Where the symbols take the states:
ω: Q418->Q143, Q863->Q640, Q439->Q668, Q132->Q876, Q122->Q473, Q780->Q711, Q433->Q344, Q714->Q971, Q55->Q442, Q112->Q757, Q502->Q83, Q631->Q381, Q640->Q863, Q381->Q631, Q27->Q968, Q551->Q546, Q515->Q632, Q971->Q714, Q212->Q975, Q497->Q209, Q757->Q112, Q752->Q309, Q272->Q331, Q668->Q439, Q954->Q341, Q862->Q722, Q989->Q247, Q511->Q248, Q569->Q869, Q818->Q953, Q563->Q871, Q68->Q427, Q647->Q377, Q377->Q647, Q209->Q497, Q727->Q783, Q427->Q68, Q871->Q563, Q646->Q918, Q783->Q727, Q15->Q137, Q341->Q954, Q143->Q418, Q442->Q55, Q388->Q14, Q562->Q688, Q247->Q989, Q14->Q388, Q869->Q569, Q711->Q780, Q305->Q12, Q83->Q502, Q953->Q818, Q344->Q433, Q524->Q603, Q968->Q27, Q309->Q752, Q710->Q454, Q546->Q551, Q722->Q862, Q454->Q710, Q104->Q582, Q473->Q122, Q12->Q305, Q248->Q511, Q632->Q515, Q876->Q132, Q688->Q562, Q582->Q104, Q137->Q15, Q918->Q646, Q975->Q212, Q603->Q524, Q331->Q272
θ: Q418->Q55, Q439->Q968, Q132->Q15, Q22->Q727, Q122->Q888, Q780->Q551, Q714->Q121, Q55->Q418, Q977->Q603, Q112->Q415, Q502->Q954, Q640->Q570, Q381->Q169, Q27->Q668, Q63->Q562, Q629->Q722, Q551->Q780, Q212->Q450, Q497->Q840, Q752->Q305, Q65->Q632, Q272->Q248, Q397->Q989, Q668->Q27, Q954->Q502, Q964->Q68, Q989->Q397, Q511->Q331, Q569->Q582, Q818->Q288, Q334->Q646, Q68->Q964, Q840->Q497, Q647->Q764, Q165->Q14, Q727->Q22, Q871->Q793, Q646->Q334, Q15->Q132, Q341->Q83, Q143->Q442, Q442->Q143, Q562->Q63, Q415->Q112, Q14->Q165, Q869->Q104, Q711->Q546, Q305->Q752, Q83->Q341, Q344->Q368, Q121->Q714, Q764->Q647, Q368->Q344, Q968->Q439, Q793->Q871, Q309->Q12, Q546->Q711, Q722->Q629, Q888->Q122, Q454->Q301, Q104->Q869, Q301->Q454, Q12->Q309, Q248->Q272, Q632->Q65, Q876->Q137, Q288->Q818, Q582->Q569, Q450->Q212, Q137->Q876, Q169->Q381, Q570->Q640, Q603->Q977, Q331->Q511
γ: Q418->Q415, Q439->Q331, Q132->Q22, Q22->Q132, Q122->Q966, Q780->Q710, Q714->Q869, Q55->Q112, Q112->Q55, Q502->Q975, Q640->Q312, Q381->Q48, Q27->Q248, Q966->Q122, Q515->Q12, Q971->Q569, Q212->Q83, Q193->Q14, Q497->Q240, Q757->Q442, Q752->Q65, Q65->Q752, Q155->Q989, Q272->Q668, Q312->Q640, Q668->Q272, Q989->Q155, Q511->Q968, Q569->Q971, Q818->Q738, Q310->Q722, Q843->Q647, Q68->Q445, Q647->Q843, Q727->Q15, Q871->Q49, Q646->Q404, Q783->Q137, Q15->Q727, Q341->Q450, Q48->Q381, Q740->Q603, Q442->Q757, Q562->Q46, Q445->Q68, Q415->Q418, Q14->Q193, Q240->Q497, Q869->Q714, Q711->Q454, Q305->Q632, Q83->Q212, Q344->Q965, Q49->Q871, Q121->Q104, Q968->Q511, Q404->Q646, Q965->Q344, Q710->Q780, Q546->Q301, Q722->Q310, Q454->Q711, Q738->Q818, Q104->Q121, Q301->Q546, Q12->Q515, Q248->Q27, Q632->Q305, Q450->Q341, Q137->Q783, Q46->Q562, Q975->Q502, Q603->Q740, Q331->Q439
δ: Q418->Q570, Q863->Q442, Q439->Q780, Q132->Q169, Q122->Q771, Q780->Q439, Q714->Q240, Q55->Q640, Q977->Q752, Q790->Q562, Q112->Q312, Q502->Q247, Q631->Q137, Q640->Q55, Q381->Q15, Q27->Q546, Q706->Q68, Q551->Q968, Q212->Q155, Q497->Q869, Q752->Q977, Q155->Q212, Q272->Q454, Q455->Q722, Q397->Q341, Q56->Q647, Q312->Q112, Q668->Q711, Q989->Q83, Q569->Q209, Q818->Q578, Q68->Q706, Q840->Q104, Q647->Q56, Q209->Q569, Q727->Q48, Q986->Q14, Q871->Q280, Q646->Q110, Q15->Q381, Q341->Q397, Q48->Q727, Q740->Q632, Q442->Q863, Q562->Q790, Q247->Q502, Q913->Q344, Q14->Q986, Q240->Q714, Q869->Q497, Q711->Q668, Q305->Q603, Q83->Q989, Q578->Q818, Q344->Q913, Q524->Q12, Q771->Q122, Q968->Q551, Q710->Q331, Q546->Q27, Q722->Q455, Q454->Q272, Q110->Q646, Q104->Q840, Q301->Q248, Q12->Q524, Q248->Q301, Q632->Q740, Q280->Q871, Q137->Q631, Q169->Q132, Q570->Q418, Q603->Q305, Q331->Q710
χ: Q418->Q288, Q439->Q502, Q132->Q793, Q122->Q323, Q780->Q247, Q433->Q12, Q714->Q843, Q55->Q818, Q112->Q738, Q502->Q439, Q640->Q578, Q381->Q280, Q27->Q341, Q212->Q272, Q497->Q56, Q752->Q368, Q396->Q646, Q155->Q454, Q272->Q212, Q397->Q546, Q56->Q497, Q668->Q83, Q954->Q968, Q989->Q711, Q569->Q377, Q818->Q55, Q563->Q137, Q843->Q714, Q68->Q811, Q647->Q869, Q377->Q569, Q727->Q49, Q871->Q15, Q646->Q396, Q574->Q722, Q15->Q871, Q341->Q27, Q811->Q68, Q442->Q953, Q562->Q587, Q247->Q780, Q913->Q603, Q14->Q189, Q869->Q647, Q711->Q989, Q305->Q344, Q83->Q668, Q953->Q442, Q578->Q640, Q344->Q305, Q49->Q727, Q587->Q562, Q189->Q14, Q764->Q104, Q368->Q752, Q968->Q954, Q793->Q132, Q965->Q632, Q546->Q397, Q722->Q574, Q454->Q155, Q323->Q122, Q738->Q112, Q104->Q764, Q12->Q433, Q248->Q450, Q632->Q965, Q280->Q381, Q288->Q418, Q450->Q248, Q137->Q563, Q975->Q331, Q603->Q913, Q331->Q975
α: Q418->Q629, Q439->Q569, Q132->Q63, Q122->Q305, Q780->Q209, Q714->Q272, Q55->Q722, Q790->Q381, Q112->Q310, Q502->Q377, Q640->Q455, Q381->Q790, Q27->Q104, Q63->Q132, Q629->Q418, Q966->Q632, Q971->Q331, Q212->Q843, Q497->Q711, Q752->Q888, Q272->Q714, Q455->Q640, Q56->Q989, Q668->Q869, Q862->Q442, Q989->Q56, Q569->Q439, Q818->Q574, Q310->Q112, Q843->Q212, Q68->Q187, Q840->Q546, Q647->Q83, Q377->Q502, Q187->Q68, Q209->Q780, Q589->Q14, Q727->Q46, Q871->Q587, Q646->Q931, Q574->Q818, Q15->Q562, Q341->Q764, Q442->Q862, Q562->Q15, Q14->Q589, Q240->Q454, Q869->Q668, Q711->Q497, Q305->Q122, Q83->Q647, Q344->Q323, Q771->Q603, Q587->Q871, Q121->Q248, Q764->Q341, Q968->Q582, Q546->Q840, Q722->Q55, Q888->Q752, Q454->Q240, Q323->Q344, Q104->Q27, Q473->Q12, Q12->Q473, Q248->Q121, Q632->Q966, Q688->Q137, Q931->Q646, Q582->Q968, Q137->Q688, Q46->Q727, Q603->Q771, Q331->Q971
ψ: Q418->Q334, Q439->Q12, Q132->Q165, Q122->Q869, Q780->Q524, Q433->Q502, Q714->Q966, Q55->Q646, Q977->Q546, Q112->Q404, Q502->Q433, Q640->Q110, Q381->Q986, Q27->Q752, Q966->Q714, Q515->Q331, Q212->Q965, Q193->Q727, Q497->Q771, Q752->Q27, Q65->Q248, Q396->Q818, Q272->Q632, Q668->Q305, Q989->Q913, Q569->Q473, Q818->Q396, Q334->Q418, Q68->Q28, Q647->Q323, Q165->Q132, Q589->Q562, Q727->Q193, Q986->Q381, Q871->Q189, Q646->Q55, Q15->Q14, Q341->Q368, Q740->Q454, Q442->Q918, Q388->Q137, Q562->Q589, Q913->Q989, Q14->Q15, Q869->Q122, Q711->Q603, Q305->Q668, Q83->Q344, Q344->Q83, Q524->Q780, Q771->Q497, Q189->Q871, Q368->Q341, Q968->Q309, Q404->Q112, Q309->Q968, Q965->Q212, Q546->Q977, Q722->Q931, Q888->Q104, Q28->Q68, Q454->Q740, Q110->Q640, Q323->Q647, Q104->Q888, Q473->Q569, Q12->Q439, Q248->Q65, Q632->Q272, Q931->Q722, Q137->Q388, Q918->Q442, Q603->Q711, Q331->Q515
κ: Q418->Q27, Q863->Q780, Q439->Q442, Q132->Q964, Q122->Q931, Q780->Q863, Q714->Q310, Q55->Q668, Q112->Q272, Q502->Q953, Q640->Q711, Q381->Q706, Q27->Q418, Q706->Q381, Q629->Q104, Q212->Q738, Q497->Q455, Q757->Q331, Q752->Q334, Q396->Q344, Q272->Q112, Q455->Q497, Q312->Q454, Q668->Q55, Q964->Q132, Q862->Q569, Q989->Q578, Q569->Q862, Q818->Q83, Q310->Q714, Q334->Q752, Q68->Q15, Q647->Q574, Q187->Q562, Q727->Q445, Q427->Q137, Q871->Q811, Q646->Q305, Q574->Q647, Q15->Q68, Q341->Q288, Q143->Q968, Q811->Q871, Q442->Q439, Q562->Q187, Q445->Q727, Q415->Q248, Q14->Q28, Q869->Q722, Q711->Q640, Q305->Q646, Q83->Q818, Q953->Q502, Q578->Q989, Q344->Q396, Q968->Q143, Q404->Q632, Q546->Q570, Q722->Q869, Q28->Q14, Q454->Q312, Q110->Q603, Q738->Q212, Q104->Q629, Q12->Q918, Q248->Q415, Q632->Q404, Q288->Q341, Q931->Q122, Q137->Q427, Q918->Q12, Q570->Q546, Q603->Q110, Q331->Q757
τ: Q418->Q964, Q439->Q137, Q132->Q27, Q22->Q248, Q122->Q589, Q780->Q631, Q714->Q46, Q55->Q68, Q790->Q497, Q112->Q445, Q502->Q563, Q631->Q780, Q640->Q706, Q381->Q711, Q27->Q132, Q706->Q640, Q63->Q104, Q212->Q49, Q193->Q632, Q497->Q790, Q752->Q165, Q272->Q727, Q668->Q15, Q964->Q418, Q989->Q280, Q569->Q688, Q818->Q811, Q563->Q502, Q68->Q55, Q647->Q587, Q187->Q722, Q165->Q752, Q589->Q122, Q727->Q272, Q427->Q442, Q986->Q603, Q871->Q83, Q646->Q28, Q783->Q331, Q15->Q668, Q341->Q793, Q48->Q454, Q811->Q818, Q442->Q427, Q388->Q12, Q562->Q869, Q445->Q112, Q14->Q305, Q869->Q562, Q711->Q381, Q305->Q14, Q83->Q871, Q344->Q189, Q49->Q212, Q587->Q647, Q189->Q344, Q968->Q876, Q793->Q341, Q546->Q169, Q722->Q187, Q28->Q646, Q454->Q48, Q104->Q63, Q12->Q388, Q248->Q22, Q632->Q193, Q280->Q989, Q876->Q968, Q688->Q569, Q137->Q439, Q169->Q546, Q46->Q714, Q603->Q986, Q331->Q783

The rows follow the links: the fewer symbols apart two states are, the more alike their rows tend to be.

Each row is also shifted at random along 6 hidden directions that mean nothing.

Some states, each with a row of numbers:
Q27	[  45,  190,  -23, -492,  -79,  -45, -301,   15,  -25,   89, -129,  102,  154,  306,  -10,  -13,  409,  144, -454,  -90,  529,  125, -547,   19,  -93,   65, -232, -247,  314, -212,  571,  265,  222,  397, -371,   61,  -26,   19]
Q502	[-317,  297,  -41,  231,  187,  255,  165,  -57, -233,   87, -504,   21,  444,   48,  255,   15, -291, -321,  175,  -23, -411, -142, -185,   20,  -58,   12, -215,  244,   99,  319,  181,  101,  437,  200, -345,   47, -195,    1]
Q272	[ -13,  201, -445, -577, -190,  124,   87,  429,  847, -194,  370,  351, -410,  -36,  -64,  227,    7,  668, -369,  189,  429,  133, -483,   13,   97,  589,  480,  -73,   48,  344, -199,  -54,  134,  -76,  243, -155, -339, -429]
Q710	[-110, -147, -155, -106,  406,   74,  650,  148,  295, -253,  -52,  360,   14, -483,  344, -120, -292,  568,  234,  103,  131,   49, -236, -146,   27,  367,  170,   -1,  -18,   22, -197,  129,   34, -174,  -87,  -79, -182, -278]
Q913	[-188, -296,  181,  185,    0,   48,   90,  -39, -174,  -90,    4,  102,  153,  105, -154, -149,  -10,    4,  290,  303,   97,    8,  -52, -194,  -31,   42, -114, -100,  313, -151,  -49, -142, -260,   57,  135,  -25,  203,  148]
Q445	[ 185,  510,  -48, -390, -175,  216,   45,  194,   17, -232, -263,  -82, -172, -233,  -34,  325,  -71,  126, -499,   43,  -96, -436, -425,  584,  -90,   83,  241,  419, -125,  192,   53,   98,  125,  203,  -49, -227, -191, -323]
Q840	[  70,  101, -131, -300, -371,  -36, -191,  344,  279, -183, -115,  241, -238,  138, -173, -231,   46,  361, -348, -302,  316,   62, -220,  -12,  195,   58,   49,  -73,  -24,  162,  150,  254,   59,  -39,    4,  316,  -76, -152]
Q515	[-181, -109, -146,   24,   57,   61,   57,  118,  257,  -74,   25,  233,  -80,   92,  252,  -65,   42,    9, -388,  -41,  -59,  187,  216,  105,  -23,  406,  530, -203,  158,  628,    3, -202, -252,   20,  547, -169,   21,  -60]
Q738	[  10,   25,  173, -324,  107,  132,   80,    8,  254, -209,   38,   71, -306, -191, -172,  366, -360, -150, -592,  298,  170, -292, -180,  -22,  -82, -134,  -84, -114,   51,  280, -130,  -17,  193,  421,  148,   85, -321,  179]
Q524	[-186,  -54,  428,  332,  429,  159, -108, -147, -502, -244, -235,  100,  326,  -20,  234, -276, -193, -748, -457, -172, -621,   48,  568,  224, -386,  -74,   60,  145,  178,  396,  194,  -32, -393,  696,  135,  151,   40,  426]
Q288	[  24,   44,  -42, -151,   -9,   38,  -40,  217,  465,  216, -389,  355,   32, -104,  499,  161, -265,  145,  -31,  179,  207,  187,  -17, -259,  -38,  -15, -171, -471,  394,  164,  -64,  136,   51, -481,  327,   51, -164,   74]
Q310	[  91, -370,  -37, -252, -121, -415, -183, -374,  -29,   74,  188,    0, -214,  214,   14,    9,  404,   76, -168,  219,  340,  196,   99,  -58,   63, -212, -269, -668, -391, -358,   84,  -56,  175,   24, -147,  238,  183,  298]
Q497	[ -70, -197,   59,  138,    9, -369,    6, -195,  131, -138,  291,   39, -178,  -62, -161, -201,   52,  130,  365,  -10,  232,   87, -163, -432,  208, -102, -349, -191, -382, -379, -170,   59,   47, -143, -270,  307,  102,  -44]
Q110	[ -48,  -91,  218,  614,  330,  338,  109, -131, -693,  -48, -317,  170,  313, -769,  132, -247, -521, -558,  306,   95, -785, -177,  352,  432, -252,   89, -394,  550,  143,  167,  -26,  187, -334,  320, -151,    3,  133,  117]
Q862	[ -27, -162,  133,  189,  378, -266,  154, -360,  327, -204, -259,  422, -115, -626,  562, -101, -388,   38, -208,  -71,   15,   40, -132, -312,  -20, -187, -198, -475, -414,  -21,  -57,  239,  -11, -309,  297,  317, -159, -115]
Q752	[ -50,  -22, -155,  411,   71,  385,  -31, -102, -169,   -9, -280,   26,  324, -406,  -40, -328, -117, -186,  250, -184,  -59,  -78, -152,  118,    2,  267, -218,  212,  313,  157,   54,  142,    8,  -77, -195, -211,  288, -154]
Q971	[  -8, -120,    3,   13,  363,  115,  -18, -236, -149, -214,  -93,  212,  -35, -269,  374, -171, -190, -414, -378, -329, -370,   26,  301,  140,  -70, -125,   -4, -170, -450,  257,   42,  -16,  268,  278,  164,  315, -202,  153]
Q964	[ 327,  240,   -1, -329, -364,  -36, -339,  337,  143,  209, -616,  -47,  -19,  264,  437,  148,  220,   66, -424, -124,  -59,   36, -169,  219,  -77,  -61,  249, -190,  208,  114,  253,  173,  -74, -298,   86, -176,  115, -123]
Q668	[-166,   38, -148,  377,  320, -174,  105, -211,   55,  246,  892, -262,  102,  -65, -406,   86,   42, -106,  830,  229,   24,  165,  184, -371, -176,   53, -330,  345,  -41, -417, -271,    0,  114,  -49, -430, -106,  -47,  -49]
Q888	[  -1, -160,  151,  130,   40,  140, -453, -253, -261, -122, -263,  171,   11, -156,  -37, -338,   28, -525, -517, -359,  -78,   13,  157,  209, -109, -159, -242, -250,   34,  203,  348,    4,  -73,  263,  342,  270,  112,  184]
Q344	[-250,   78, -137,  124, -399,  133,  -89,  123,  186,   13, -268,  100,  177,  355,   91,    1,   42,  -24, -219,  130,  197,   40, -360, -105,  146,  336,   85, -194,  349,  470,   19, -249, -147, -183,  240, -136,  255,  -67]
Q966	[ -32, -341,  -94, -138, -314,  -89, -180, -187,   -5, -129, -124,  168, -113,  118,  -90, -150,  323,  166, -421,  -58,  335,  148, -362,  200,  222,   99,  -13, -448, -204,  129,  212, -204,  -29,  152,  192,   65,  290,  -22]
Q368	[ -70, -234,  212,  408,  532,  325,  220, -242, -111, -138,  329,   -4,  107, -717, -478, -127, -539, -356,  388,   30,   88, -246,  237, -247, -184,  -89, -240,  389,  355,  -58, -227,  -85,  -60,  -49,  394,   86, -121,   65]
Q551	[ -42,  146, -156,  -70,  227,  -37,  162,  388,  145,   53,  232,  171,  -17,  187,   80, -145, -105,  158,   76, -168,   11,  275,  503, -229,   31,  112,  344,   98,  236,  119,  -39,  232, -121,  -41,  -12,   78, -156,   37]
Q640	[ -72,  256,   22,  -38, -178,  -16,  -89,  457,  481, -143,  211,   63, -255,  -47,   35,  280, -261,   88, -387,  129,   62,  159,  157,  -46,   -4,  220,  132,   87,   78,  437, -244,  181, -213,   46,  -95,  108,  -70,  -27]
Q511	[  37, -337, -260,  -97,  393, -130,  223,  -41,  188,  277,  323,  -45,   15,  135,  179,  -54,  249,  277,  414,   71,  217,  383,  480, -244, -108,   34,  126, -376,  104, -261,  -28,   -5,  210, -203,  -32, -124,  -23,  199]
Q418	[  54,  231, -158,   95,   11,  -22, -242,  186,  168,  216,  381, -254, -162,  -28, -311,  253,  -39, -224,  -45,   60,  121,   50,  559,   -5, -159,  -88, -122,  174,  195,  155,  -90,  257,   28,   51, -138,   -1, -183,  137]
Q771	[-138, -132,  126,  225,   -3,  -26, -168,  119,  162, -390,  209,  288, -302, -236, -136, -206, -291, -100, -449, -200,  -79,   60,  205,  -27,  108,   69,  269,   59,  -78,  407, -200, -103, -414,   63,  568,  300, -102,  -36]
Q954	[-108,  118, -252,   92,  301,   96,  408,  209,  227,  145,  467,   31,    4,    7, -362,   61, -295,  172,  435,   27,   42,  -90,  517, -200,  115,   -8,  213,  423,  278,   62, -214,   12,  132, -235,  373,  141, -432,   11]
Q647	[-117,  -10,   -8,  138,    1,   -5,   42, -291, -220,  -33,   88,  -53,   38,  -97, -340,  -82, -108, -101,  348,  -35,   19, -339, -298,  -71,  259, -244, -539,  155, -284, -281,   18,  -16,  386,   81, -321,  276, -100,   29]
Q740	[ -51, -228,  193,  -91,  -68,  129,  -43, -134, -356, -233, -288,   48,  202,  -53,  -13, -279,  208,   34, -311,  114,  238,  -36, -395,  203,  -95,  166, -118, -187,  147,   18,  184,  -61, -129,  587, -307, -149,  287,  132]
Q248	[  28,  265, -279,  -98,  265,  337, -106,  451,  337,   -9,  592,  -68, -330,  -71, -439,   89, -173, -130,  -44, -116,  -10,   89,  662,  177,  -92,  223,  401,  392,   35,  477, -321,   17,  173,  165,  157,  -29, -279,  -70]
Q12	[-284,  363, -304,  -42, -623,  -44, -119,   40, -231,   13,   58, -299,  210,  750, -530,   17,  353,  117, -785,  -54,  148, -174, -161,  404,  311,  351,  311,  353,  227,  492,  498,    4,   42,  768, -192, -192,  182,  -98]
Q388	[  -8,  -61,  112,  143,  140,  -41,  215, -406, -280, -236, -341,  -58,  261, -420,  306, -119,  -27,  113,   21,  -69,   30, -160, -523,  -13,  -72,   52,   64,   34,   38, -150,   69,  -41, -112, -141,  140, -265,  153, -308]
Q212	[-134, -258,   69,   46,  417,  131, -213,  -62, -161,  283,   76, -117,   85,  409,  260,   65,   40, -715,  393,  125, -367,  254,  616,  -88, -220, -155, -175, -389,   29,   88, -246, -382,  278,   77,  -99,   42,   50,  631]
Q871	[  94,  357,  311, -122,   58,   74,  -10, -129,  -95, -174,   73, -404,  -50,  -35, -302,  192, -129, -257, -119,  -12,  -42, -469, -376,  -62, -110, -345,   16,  417,   29, -117,  -86,  -75,  192,  230,  -88,  -99, -158,  -88]
Q48	[ 213,    4,  215, -418, -274,  -30, -337,   78, -519,  128, -474, -261,   87,  793,  344,   20,  651,  -95,  -78,   94, -254,  186,  -77,  270, -239, -102,  147, -333,  -91, -348,  290, -152,   -1,  316, -577, -255,  346,  342]
Q931	[ -14, -492, -349,  604, -170, -172,   35, -165,   17,  394,   72,  189,   70, -106,  212, -111,  -21,   74,  841,  108, -272,  388,  452,    7,  141,  162, -218, -324,  -95, -137, -206, -111, -379, -804,  353,   -4,  316,   44]
Q169	[ 232,  457,  323,  -79,   81,  188, -180,  318, -277, -187,   89, -216, -133, -132, -256,   34, -168, -244, -141, -250, -296, -239,  311,  215, -249, -209,  210,  627,   47,  -68,   10,  102, -158,  299,   -7,   55, -218,  -87]
Q603	[-223,  123, -210,   84, -329,   29,  163,  163,  196, -138, -299,  152,  150,  -72,   65, -214,  -48,  541,   59,  127,  307,   45, -642,   13,  298,  594,   -3,   75,  309,  210, -120,    2, -198, -181, -251, -291,  433, -425]
Q404	[ -20,  203, -369,  -74, -401,  291, -249,  362,  105,   59,  -87,  184,  -67,  172, -152,  211,  -34,  -60, -534,   94, -203,   56,  306,  703,   89,  495,  360,  190,  145,  830,   -2,  -78, -284,  286,  304, -242,   33,    1]
Q953	[-106,  276, -295,   15,  -56,   39,  205,  490,  564,  106,  210,  221, -190,  251,  106,  421, -441,    1, -400,  154, -198,  -21,  468,  -41,  107,  170,  534,  200,  189,  704, -143,   22, -125, -232,  642,  161, -526,  -74]

Start, symbols taken left to right, then the state you end at.
Answer with the state's name.
[ 160,  314,  277,  252,  180,   17,  -46,  -55, -159,  -44,  -52, -291,  -27, -435,  171,  195, -255, -437,   52,  -25, -476, -245,   95,   91, -284, -267, -102,  368, -147,  -34, -167,   88,  -69,   48,  -88, -170,  -96,  -31]
τ γ α κ κ: Q310
[-125, -198, -136,  145,  431,    9,  189, -224, -155,  191,   19,  -94,  263,  -41,  374,  -34,  117, -120,  582,   96, -198,  221,  161,  -98,  -40,  173, -113, -243, -125,  -72,  -51,  -88,  333,  -28, -508, -183,  112,  150]
χ ω χ: Q272
[ -96,   70,  199,   -2,  196,    2,  -48,  124, -172, -137,  331,  111,   58,  113,  -30,  -56,   32, -178,  115,   42, -176,  271,  171,  -67, -237,   62, -141,  137,   47, -188,  -33,   83, -115,  424, -395,  244, -103,  209]
θ ω ω: Q546
[ 181,  -70,   72, -118, -150, -355, -161,  -14,  123,   41,  197, -133, -358,   59,  -68,  257,  157,  -31, -235,   -1,    2,   44,  257,   32,   83, -334,  131,  -71, -350, -151,  -83,  -29, -178, -175,  335,  156,  -81,   18]
τ γ γ θ θ τ: Q187
[ 213,  396,  120, -218,  -16,  272,    0,  294,  237,  -27, -180,  -65,  -76,  -39,   68,  166, -241,    1,   25, -238,    7, -204, -137,  -61,  -55,  -48,  237,  207,  296,   42, -196,   -4,   38, -495,  346, -133, -224, -227]
τ θ γ ω χ: Q331
[ 142,  147, -357, -107, -414,   46, -279,  373,   87,  198, -196,  184, -133,  235,  -49,   29,  117,   79, -258, -214, -193,  119,  357,  434,  240,    0,  -75,   -7, -169,  336,  167,  234,   59, -113,   39,  241,  -61,   19]
α θ θ ω θ χ: Q953
[-114,  286, -106,   61,  256,   49,   54,  167,  270,   -7,  193,  -24,   71, -108,   54,   35, -187,  -74, -136, -248,   87,   63,  186, -212,  -68,  102,  264,  157,  158,  354,    7,  257,  146,  -33,   49,  -12, -249,  -95]
ψ ψ θ δ ψ: Q524
[ 159, -159, -231, -229, -151,  166, -212, -154, -265,  125, -382,  165,   65,   -4,   73, -345,  309,  183,  142, -107,   71,   34, -372,  333,  218,    4, -310, -282, -315, -225,  332,   85,  428,  -21, -398,   83,  143,   10]
θ θ α ω: Q511
[-104,  -28,  -44,  -12, -302,  -24, -311, -281, -500,   61,   45, -226,  300,  502, -368,  -85,  507, -200, -482,   86,  182,  128, -235,  256,  -41,  110, -218,  -60,  285, -106,  513,  -66,  -71,  774, -216, -126,  286,  310]
δ ω δ γ: Q515
[ -63,  -81,  359,  267,  655,   71,  -88, -142, -313,  -55,  197,  -85,  181, -438,   55, -342, -194, -460,  528, -100,  -85,   63,  416, -312, -294, -239, -509,  156,  173, -338, -116,  198,   23,  240, -514,  187,  101,  266]
ω ω κ θ: Q640
[ 214,  334,  134,  -55, -246,    6,   13,  278, -378,   85, -407, -147,  103,  119,  118,  118,  117,  -19,  163,   84, -450, -214,  -40,  349,  -64,  -33,   31,  371,   27, -139,   75,  208, -179,   15, -396, -147,  118,  -88]
τ ψ δ ψ τ: Q68
[ 143,   94,  218,  -97,  -85, -132,  294, -312,  224, -398,  286, -311, -181, -694, -504,  230, -117,  294, -466,  206,  494, -417, -481,  -31,  -45,  -22,   69,  454,   61, -213, -162,   27, -262,   62,  231, -226,  -64, -464]
τ θ θ γ κ: Q632
[ -46, -167,   22, -178, -356,  -78, -118,  194, -177,  106, -166,  151,   52,  654,   35, -144,  132,   36,  142,   -4, -111,  175,   11,  -65,  308,  -91, -184, -264, -173,  -45,  137,  -96,  113,  -90,  -92,  334,   49,  231]
α γ δ χ τ: Q727
